Below are the code and all the weights of a small trained network. Each question names an input and a target symbol and asks about switching units off, where a switched-off unit gives its printed mean instead of its output.

import numpy as np


def w(rows, s, z=0):
    codes = np.array(rows[::2]) - 128.0
    scale = np.full(codes.shape[1], s)
    scale[-1] = z or s
    return codes * scale


def norm(h):
    return h / np.sqrt((h * h).mean(-1, keepdims=True) + 1e-5)


def f(y):
    return np.maximum(y, 0)


def softmax(a):
    e = np.exp(a - a.max(-1, keepdims=True))
    return e / e.sum(-1, keepdims=True)


def log_softmax(a):
    a = a - a.max(-1, keepdims=True)
    return a - np.log(np.exp(a).sum(-1, keepdims=True))


def net(x, mask):
    ids = ['Σεμξτψ'.index(c) for c in x.split()]
    T = len(ids)
    res = E[ids] + P[:T]
    u = 0
    for l in range(3):
        r = norm(res)
        for j in range(2):
            rows = slice(4 * j, 4 * j + 4)
            q, k, v = (r @ M[l][rows].T for M in (Q, K, V))
            z = softmax(np.where(np.tri(T) > 0, q @ k.T / 4**0.5, -1e9)) @ v
            o = O[l][rows]
            res = res + np.where(mask[u + j], z, o[:, -1]) @ o[:, :-1]
        u += 2
        y = f(norm(res) @ A[l][:, :-1].T + A[l][:, -1])
        res = res + np.where(mask[u : u + 4], y, B[l][:, -1]) @ B[l][:, :-1]
        u += 4
    return log_softmax(norm(res)[-1] @ U[:, :-1].T + U[:, -1])


Q, K, V, O, A, B = {}, {}, {}, {}, {}, {}
E = w([
[57,161,204,108,144,162,106,117],'Σ',
[104,145,78,121,62,91,88,142],'ε',
[80,191,143,166,70,113,157,91],'μ',
[39,139,175,253,143,138,148,145],'ξ',
[122,124,114,157,130,218,130,91],'τ',
[93,122,78,144,184,99,151,114],'ψ',
],0.022)
P = w([
[75,156,87,133,54,132,136,145],'0',
[154,169,88,162,133,105,5,154],'1',
[92,189,99,103,122,115,127,132],'2',
[96,139,89,148,126,134,84,109],'3',
[118,166,114,125,139,130,113,116],'4',
[138,146,108,143,146,141,100,109],'5',
[146,147,121,129,149,142,118,104],'6',
[170,144,124,138,156,136,119,104],'7',
[173,131,130,139,154,130,134,98],'8',
[167,109,143,136,151,111,138,95],'9',
[144,82,136,115,138,98,148,85],'10',
],0.018)
Q[0] = w([
[167,79,150,126,70,125,51,89],'L0H0',
[240,127,111,105,72,169,165,225],'L0H0',
[247,111,190,115,197,128,182,200],'L0H0',
[183,154,103,212,138,148,103,3],'L0H0',
[83,66,138,79,123,77,112,110],'L0H1',
[206,119,183,121,147,137,202,140],'L0H1',
[191,187,119,126,90,123,153,104],'L0H1',
[74,130,119,42,146,157,193,211],'L0H1',
],0.0069)
K[0] = w([
[103,184,113,100,122,127,129,106],'L0H0',
[78,181,43,134,126,193,112,191],'L0H0',
[102,159,102,127,118,182,131,255],'L0H0',
[198,168,143,142,122,166,198,145],'L0H0',
[92,52,123,92,126,126,151,102],'L0H1',
[84,143,116,177,106,125,85,172],'L0H1',
[83,44,128,119,106,136,59,80],'L0H1',
[89,170,118,91,77,111,22,132],'L0H1',
],0.0072)
V[0] = w([
[92,157,139,135,204,182,247,71],'L0H0',
[137,153,128,79,163,134,163,76],'L0H0',
[189,145,133,82,150,174,159,132],'L0H0',
[125,85,87,111,66,227,89,253],'L0H0',
[97,66,129,77,134,91,93,198],'L0H1',
[103,123,174,145,163,143,85,139],'L0H1',
[109,159,120,155,69,63,95,99],'L0H1',
[78,188,96,105,39,113,184,159],'L0H1',
],0.0082)
O[0] = w([
[106,87,147,69,119,57,41,58,179],'L0H0',
[126,107,220,137,89,117,88,71,104],'L0H0',
[81,117,165,235,67,90,114,141,2],'L0H0',
[99,83,91,82,139,133,235,208,80],'L0H0',
[193,144,131,106,125,132,254,99,25],'L0H1',
[137,56,92,135,102,111,97,114,157],'L0H1',
[169,107,153,123,197,189,87,136,246],'L0H1',
[78,183,77,100,166,152,155,92,252],'L0H1',
],0.0073,0.0052)
A[0] = w([
[83,151,127,107,121,91,46,164,204],'L0N0',
[169,151,118,104,176,221,170,81,61],'L0N1',
[80,167,100,134,60,137,183,27,252],'L0N2',
[77,164,75,134,103,138,198,2,189],'L0N3',
],0.0078,0.0021)
B[0] = w([
[69,180,77,82,40,158,168,110,254],'L0N0',
[159,58,152,103,119,156,115,111,189],'L0N1',
[173,140,116,100,95,208,79,254,228],'L0N2',
[231,135,156,211,163,36,42,156,250],'L0N3',
],0.0078,0.0066)
Q[1] = w([
[77,108,51,203,56,150,107,73],'L1H0',
[82,146,126,125,117,171,2,129],'L1H0',
[100,86,190,109,140,110,249,149],'L1H0',
[132,40,178,70,154,186,61,52],'L1H0',
[111,182,121,109,129,146,60,134],'L1H1',
[35,72,94,99,209,138,89,119],'L1H1',
[147,107,190,87,166,71,214,176],'L1H1',
[131,98,91,98,138,137,85,96],'L1H1',
],0.0081)
K[1] = w([
[198,162,200,94,133,102,108,134],'L1H0',
[166,55,180,165,144,57,104,65],'L1H0',
[148,142,21,104,152,169,27,255],'L1H0',
[110,127,127,119,75,81,164,122],'L1H0',
[131,59,157,165,78,122,138,48],'L1H1',
[165,133,173,188,110,111,175,99],'L1H1',
[91,171,67,171,164,215,65,183],'L1H1',
[170,129,165,124,93,119,176,150],'L1H1',
],0.0098)
V[1] = w([
[124,132,106,85,148,55,138,118],'L1H0',
[148,96,117,131,75,87,82,213],'L1H0',
[94,111,88,140,106,115,112,83],'L1H0',
[126,162,169,254,142,122,118,132],'L1H0',
[89,89,3,105,106,81,132,123],'L1H1',
[135,118,116,92,98,175,86,121],'L1H1',
[53,205,170,69,96,88,178,147],'L1H1',
[116,96,104,137,212,173,105,92],'L1H1',
],0.0096)
O[1] = w([
[168,163,169,143,129,130,108,113,63],'L1H0',
[85,153,152,84,180,153,159,92,98],'L1H0',
[127,105,148,177,117,148,160,129,167],'L1H0',
[109,120,69,110,108,187,160,106,195],'L1H0',
[160,143,133,186,128,208,135,198,166],'L1H1',
[115,84,111,133,186,119,71,255,255],'L1H1',
[215,97,106,107,185,124,88,90,70],'L1H1',
[128,120,97,134,84,86,55,174,225],'L1H1',
],0.01,0.0056)
A[1] = w([
[48,58,30,97,211,130,114,174,191],'L1N0',
[65,156,254,100,167,234,81,161,37],'L1N1',
[31,169,109,251,183,69,157,196,254],'L1N2',
[73,159,90,75,161,71,117,128,199],'L1N3',
],0.0058,0.0029)
B[1] = w([
[104,129,152,30,190,125,171,63,254],'L1N0',
[121,167,218,196,115,194,154,106,174],'L1N1',
[68,70,185,84,172,62,37,160,233],'L1N2',
[123,160,94,175,128,159,29,2,187],'L1N3',
],0.0087,0.0083)
Q[2] = w([
[110,93,90,129,156,96,147,113],'L2H0',
[58,122,79,120,78,9,177,168],'L2H0',
[230,140,198,137,163,91,211,134],'L2H0',
[115,116,112,75,78,126,66,67],'L2H0',
[149,164,147,115,184,170,119,143],'L2H1',
[84,170,102,74,163,127,83,92],'L2H1',
[151,75,155,114,198,199,59,172],'L2H1',
[215,65,112,199,123,114,254,114],'L2H1',
],0.0092)
K[2] = w([
[98,152,94,79,59,145,114,133],'L2H0',
[101,80,130,2,88,146,66,155],'L2H0',
[63,157,79,83,201,197,108,220],'L2H0',
[98,64,206,147,73,53,170,69],'L2H0',
[161,110,124,60,29,153,159,183],'L2H1',
[114,83,142,84,37,107,67,44],'L2H1',
[199,138,88,52,62,52,154,86],'L2H1',
[131,225,110,68,248,151,57,199],'L2H1',
],0.0085)
V[2] = w([
[150,191,72,74,61,255,147,197],'L2H0',
[139,148,207,212,119,226,161,129],'L2H0',
[132,151,149,113,22,144,101,83],'L2H0',
[22,141,168,99,216,121,116,140],'L2H0',
[215,97,87,56,43,178,139,152],'L2H1',
[89,123,72,126,41,64,92,153],'L2H1',
[110,121,59,48,147,99,137,71],'L2H1',
[91,216,152,113,166,132,181,181],'L2H1',
],0.007)
O[2] = w([
[110,61,248,44,67,96,204,139,137],'L2H0',
[121,133,92,59,196,75,68,123,80],'L2H0',
[193,75,230,51,189,136,54,198,111],'L2H0',
[206,82,119,162,119,27,205,87,254],'L2H0',
[13,52,132,153,219,171,59,134,86],'L2H1',
[174,70,126,75,182,254,230,135,174],'L2H1',
[147,114,173,221,102,142,190,209,155],'L2H1',
[234,94,180,197,92,84,16,30,125],'L2H1',
],0.007,0.0096)
A[2] = w([
[174,76,74,154,251,189,62,167,255],'L2N0',
[215,104,44,57,112,160,117,199,70],'L2N1',
[191,211,217,151,52,180,106,15,166],'L2N2',
[135,174,221,112,163,168,135,2,146],'L2N3',
],0.0048,0.0021)
B[2] = w([
[162,88,231,80,147,186,147,185,254],'L2N0',
[126,81,2,152,113,162,166,25,184],'L2N1',
[146,87,72,181,142,144,190,200,182],'L2N2',
[132,131,148,134,124,86,180,22,176],'L2N3',
],0.0087,0.0066)
U = w([
[232,48,81,108,163,19,144,100,12],'Σ',
[143,88,155,158,171,190,254,156,231],'ε',
[119,190,132,82,169,178,170,7,19],'μ',
[138,128,10,126,126,142,248,69,254],'ξ',
[10,152,104,136,145,80,178,143,144],'τ',
[157,203,111,232,105,163,156,145,41],'ψ',
],0.006,0.0013)

Each question gives the input, a string of symbols that net reads in full, and the target symbol t.
The units are the heads (4 rows each of Q, K, V and O) and the neurons (one row each of A and B). Each row of codes is followed by its name. A weight is (code - 128) times the scale printed after its matrix; where a second scale follows, it is the last column's (O, A, B and U).
mask holds one flag per unit, layer by layer, with each layer's heads first. A switched-off unit (its flag False) gives its mean, the last column of its rows in O or B, instead of its output. The means were averaged over made-up inputs and are rounded, as every weight is.
A unit's drop is (log p(t) with every unit on - log p(t) with that unit switched off) / (log p(t) with every unit on - log p(t) with every unit switched off).
The circuit of an input: a set's keep is (log p(t) with only the set's units on - log p(t) with every unit switched off) / (log p(t) with every unit on - log p(t) with every unit switched off). Starting from the 12 units with the biggest drops (on a tie, the unit counted first), units are removed one at a time, each time the one whose removal leaves the highest keep (on an exact tie, the one counted first), for as long as the keep stays at least 0.8.
circuit, biggest first: the units of the circuit, biggest drop first
top k neurons: the k neurons with the biggest drops, biggest first
top k neurons in layer l: the k neurons of layer l with the biggest drops, biggest first
heads that matter: for each layer, one digit per head in row order, 1 if its drop is at least 0.15 and else 0, layers parted by /
input ε ε ψ ε Σ Σ, target Σ: circuit, biggest first	(L1H1; L1H0; L0H1)
input ψ τ ξ ε ε τ ψ ε, target ψ: circuit, biggest first	(L1H1)
input τ μ ε τ ξ ε ψ ψ Σ, target ψ: heads that matter	10 / 10 / 00
input Σ τ ε μ ψ Σ ε ε ξ ψ ξ, target ψ: circuit, biggest first	(L0H0; L2H0; L1N0)
input ε ε τ ξ ε Σ τ ε, target τ: circuit, biggest first	(L0N1; L0H0; L1H1)
input ε ψ μ ε, target μ: circuit, biggest first	(L1H1; L1H0; L0N3)
input Σ ε ψ, target ε: circuit, biggest first	(L2N0; L1H1)
input τ τ ψ Σ ε μ Σ ε ε ε, target ε: circuit, biggest first	(L2H1; L1H1)
input ψ ψ ψ, target ψ: heads that matter	00 / 00 / 10
input Σ Σ Σ τ, target Σ: top 2 neurons in layer 0	(L0N0; L0N3)
input ε Σ ε τ Σ Σ τ Σ Σ ξ, target Σ: heads that matter	00 / 00 / 10
input τ Σ Σ ε ε ε, target ε: top 2 neurons	(L2N0; L0N0)
input Σ ξ Σ ψ ε μ ξ ψ μ ε, target μ: heads that matter	10 / 00 / 10
input ξ ψ τ, target ψ: top 2 neurons in layer 1	(L1N1; L1N0)
input τ ξ Σ ψ τ τ ε Σ Σ τ ε, target ξ: top 2 neurons	(L0N0; L2N1)
input μ ε ξ ψ ψ, target ψ: heads that matter	11 / 11 / 11
input Σ τ ξ ε Σ μ Σ ε ψ ε ψ, target ε: circuit, biggest first	(L2H1; L2N0)
input ψ τ ξ μ Σ τ, target Σ: circuit, biggest first	(L0N2; L1H1; L0H0)
input ψ Σ ψ, target Σ: heads that matter	00 / 00 / 00
input Σ ε ξ Σ ψ Σ Σ, target Σ: heads that matter	01 / 11 / 00
input τ τ Σ ε ψ τ ψ, target τ: circuit, biggest first	(L1H1; L0N1)
input τ μ ε ε Σ τ ε τ τ μ, target ψ: top 2 neurons in layer 0	(L0N1; L0N3)
input τ ε Σ ξ τ ξ Σ, target ξ: top 2 neurons	(L1N2; L2N2)
input ψ Σ Σ ε τ ε ε τ τ Σ, target τ: circuit, biggest first	(L1H1)
input ψ ε ε ε ε τ Σ ξ ξ, target ξ: heads that matter	10 / 11 / 11
input τ ε Σ μ, target Σ: top 2 neurons	(L0N2; L1N1)
input ε ψ Σ ξ, target Σ: top neuron	(L1N1)
